Below are the code and all the weights of a small trained network. Each question names an input and a class and asks about switching units off, where a switched-off unit gives its printed mean instead of its output.

import numpy as np


def w(rows, s, z=0):
    codes = np.array(rows[::2]) - 128.0
    scale = np.full(codes.shape[1], s)
    scale[-1] = z or s
    return codes * scale


def f(y):
    return np.maximum(y, 0)


def log_softmax(a):
    a = a - a.max(-1, keepdims=True)
    return a - np.log(np.exp(a).sum(-1, keepdims=True))


def net(x, mask):
    res = np.array(x, float).reshape(1, 4) / 4 @ E
    y = f(res @ A[0][:, :-1].T + A[0][:, -1])
    res = res + np.where(mask, y, B[0][:, -1]) @ B[0][:, :-1]
    return log_softmax(res[-1] @ U[:, :-1].T + U[:, -1])


A, B = {}, {}
E = w([
[171,119,17,140],'x0',
[140,253,147,95],'x1',
[123,123,114,248],'x2',
[130,128,129,128],'x3',
],0.015)
A[0] = w([
[112,140,195,96,144],'n1',
[116,144,156,112,142],'n2',
[120,3,149,110,107],'n3',
[121,55,136,120,200],'n4',
[147,145,87,111,145],'n5',
[127,148,138,180,63],'n6',
[82,121,126,144,187],'n7',
[124,152,139,192,50],'n8',
[96,108,228,155,52],'n9',
[124,74,106,178,116],'n10',
[138,172,114,143,201],'n11',
[124,103,115,132,130],'n12',
[114,136,125,153,93],'n13',
[141,133,62,97,105],'n14',
[98,110,208,149,254],'n15',
[161,142,135,123,112],'n16',
[134,193,117,140,82],'n17',
[141,168,160,246,158],'n18',
[115,125,158,132,118],'n19',
[172,132,106,122,86],'n20',
[113,157,127,81,125],'n21',
[97,133,167,96,162],'n22',
[133,149,103,159,70],'n23',
[120,145,151,90,133],'n24',
[150,82,103,141,100],'n25',
[114,133,141,121,168],'n26',
[154,118,107,168,116],'n27',
[92,92,175,132,159],'n28',
[126,148,137,183,64],'n29',
[126,91,113,48,174],'n30',
[140,136,144,162,176],'n31',
[90,116,197,141,164],'n32',
[90,117,189,138,155],'n33',
[135,138,141,127,105],'n34',
[151,113,126,112,80],'n35',
[127,151,158,174,50],'n36',
[112,128,105,119,130],'n37',
[105,83,137,111,230],'n38',
[112,150,135,175,175],'n39',
],0.02,0.011)
B[0] = w([
[114,92,160,220,209],'n1',
[120,121,147,178,172],'n2',
[169,229,98,97,243],'n3',
[117,64,102,42,224],'n4',
[120,116,124,80,182],'n5',
[145,180,120,130,162],'n6',
[126,124,148,180,173],'n7',
[162,189,115,139,171],'n8',
[100,54,118,28,196],'n9',
[107,81,175,220,225],'n10',
[144,170,145,185,194],'n11',
[110,112,142,155,164],'n12',
[137,141,134,135,145],'n13',
[141,158,97,50,192],'n14',
[155,233,147,217,237],'n15',
[125,129,126,117,144],'n16',
[157,153,83,31,177],'n17',
[125,81,86,1,251],'n18',
[113,108,135,120,153],'n19',
[148,150,109,100,155],'n20',
[112,114,135,152,184],'n21',
[108,96,151,205,194],'n22',
[103,99,151,128,159],'n23',
[126,115,139,177,182],'n24',
[101,91,162,176,193],'n25',
[113,135,142,167,159],'n26',
[113,108,156,180,189],'n27',
[139,160,105,74,189],'n28',
[142,191,115,130,166],'n29',
[166,203,98,66,220],'n30',
[101,96,152,150,175],'n31',
[159,167,91,69,203],'n32',
[162,147,88,83,194],'n33',
[124,127,118,133,138],'n34',
[125,104,126,108,138],'n35',
[139,160,132,138,154],'n36',
[135,131,148,118,146],'n37',
[95,52,130,80,207],'n38',
[115,86,130,99,189],'n39',
],0.033,0.019)
U = w([
[195,254,64,129,251],'0',
[106,42,52,19,114],'1',
[51,33,185,230,61],'2',
],0.0087,0.0021)

Each question gives the input, the list of numbers given to net, and the class t.
The units are the neurons (one row each of A and B). Each row of codes is followed by its name. A weight is (code - 128) times the scale printed after its matrix; where a second scale follows, it is the last column's (A, B and U).
mask holds one flag per neuron, in row order. A switched-off neuron (its flag False) gives its mean, the last column of its row in B, instead of its output. The means were averaged over made-up inputs and are rounded, as every weight is.
A unit's drop is (log p(t) with every unit on - log p(t) with that unit switched off) / (log p(t) with every unit on - log p(t) with every unit switched off).
The circuit of an input: a set's keep is (log p(t) with only the set's units on - log p(t) with every unit switched off) / (log p(t) with every unit on - log p(t) with every unit switched off). Starting from the 12 units with the biggest drops (on a tie, the unit counted first), units are removed one at a time, each time the one whose removal leaves the highest keep (on an exact tie, the one counted first), for as long as the keep stays at least 0.8.
circuit, biggest first: the units of the circuit, biggest drop first
most important unit: the unit with the biggest drop
k most important neurons: the k neurons with the biggest drops, biggest first
drop when u is switched off: that unit's drop, to one decimal
input [8,2,3,7], class 1: circuit, biggest first	n15
input [3,4,5,8], class 1: 3 most important neurons	n18, n15, n3
input [-7,5,0,-3], class 2: 4 most important neurons	n1, n3, n22, n30
input [-1,-4,-4,-7], class 0: 2 most important neurons	n18, n3
input [2,-8,1,3], class 2: 2 most important neurons	n10, n18
input [-8,5,-8,-7], class 2: 2 most important neurons	n1, n22
input [4,3,1,-4], class 1: 2 most important neurons	n15, n3
input [2,3,4,-6], class 1: 2 most important neurons	n15, n18
input [-6,-8,0,-7], class 0: 4 most important neurons	n15, n3, n18, n32
input [-8,0,-1,2], class 0: 2 most important neurons	n15, n32
input [3,1,7,-4], class 1: 3 most important neurons	n18, n15, n1
input [6,1,-4,-4], class 0: 4 most important neurons	n18, n4, n9, n38
input [-2,0,8,-4], class 1: 3 most important neurons	n18, n3, n39
input [3,-7,6,4], class 2: most important unit	n10
input [2,1,7,4], class 1: drop when n12 is switched off	0.0
input [-4,-7,-6,5], class 0: drop when n15 is switched off	0.7
input [-2,-3,-1,-8], class 0: drop when n18 is switched off	1.4
